Look-ups in named tables: a row name and a column name give one cell, copied from the table.

Table Fulofe
|  | Telalas | Kif | Bugi | Gan | Nuseni | Rav | Rud | Bav | Gapor | Kuvuvo |
|---|---|---|---|---|---|---|---|---|---|---|
| Vureki | -2.87 | 9.22 | -3.93 | -0.51 | 3.04 | 3.38 | 3.36 | -2.95 | -2.02 | 0.52 |
| Bizuvo | 1.46 | 0.54 | -3.63 | 3.10 | 3.64 | 3.60 | -3.73 | 2.63 | 0.65 | -2.38 |
| Pog | -3.15 | 3.71 | -3.00 | -4.15 | 3.72 | 1.86 | 2.38 | 3.95 | -2.21 | -2.80 |
| Bolu | 3.24 | -3.90 | -2.41 | 4.59 | 1.02 | 6.24 | -4.07 | 6.61 | 3.27 | -2.58 |
| Nika | -1.57 | 2.18 | 3.98 | 5.49 | 3.78 | 6.15 | -3.41 | -2.17 | 0.47 | 6.54 |
| Mifu | -2.81 | 1.67 | 5.91 | 1.01 | -4.59 | 1.29 | 6.98 | 0.20 | -2.75 | 8.29 |
| Gomegi | -1.62 | 7.12 | -1.45 | -1.73 | 0.79 | -7.20 | 5.01 | -2.62 | -0.80 | -1.69 |
| Nodaro | -2.72 | 0.74 | 5.61 | 2.26 | 6.62 | -3.51 | -4.10 | -1.50 | -3.81 | 4.33 |
| Zugirug | 6.81 | -0.62 | 2.67 | 3.57 | -4.49 | -0.16 | 8.65 | -2.11 | 6.96 | 3.16 |

Gomegi, Gan: -1.73
Bolu, Kif: -3.90
Nika, Telalas: -1.57
Vureki, Nuseni: 3.04
Pog, Bugi: -3.00
Mifu, Telalas: -2.81
Bizuvo, Bugi: -3.63
Mifu, Bugi: 5.91
Vureki, Bugi: -3.93
Vureki, Kif: 9.22
Pog, Gapor: -2.21
Nodaro, Nuseni: 6.62
Bolu, Bugi: -2.41
Bolu, Telalas: 3.24
Mifu, Rav: 1.29
Vureki, Kuvuvo: 0.52
Gomegi, Kuvuvo: -1.69
Row with the largest Kif: Vureki

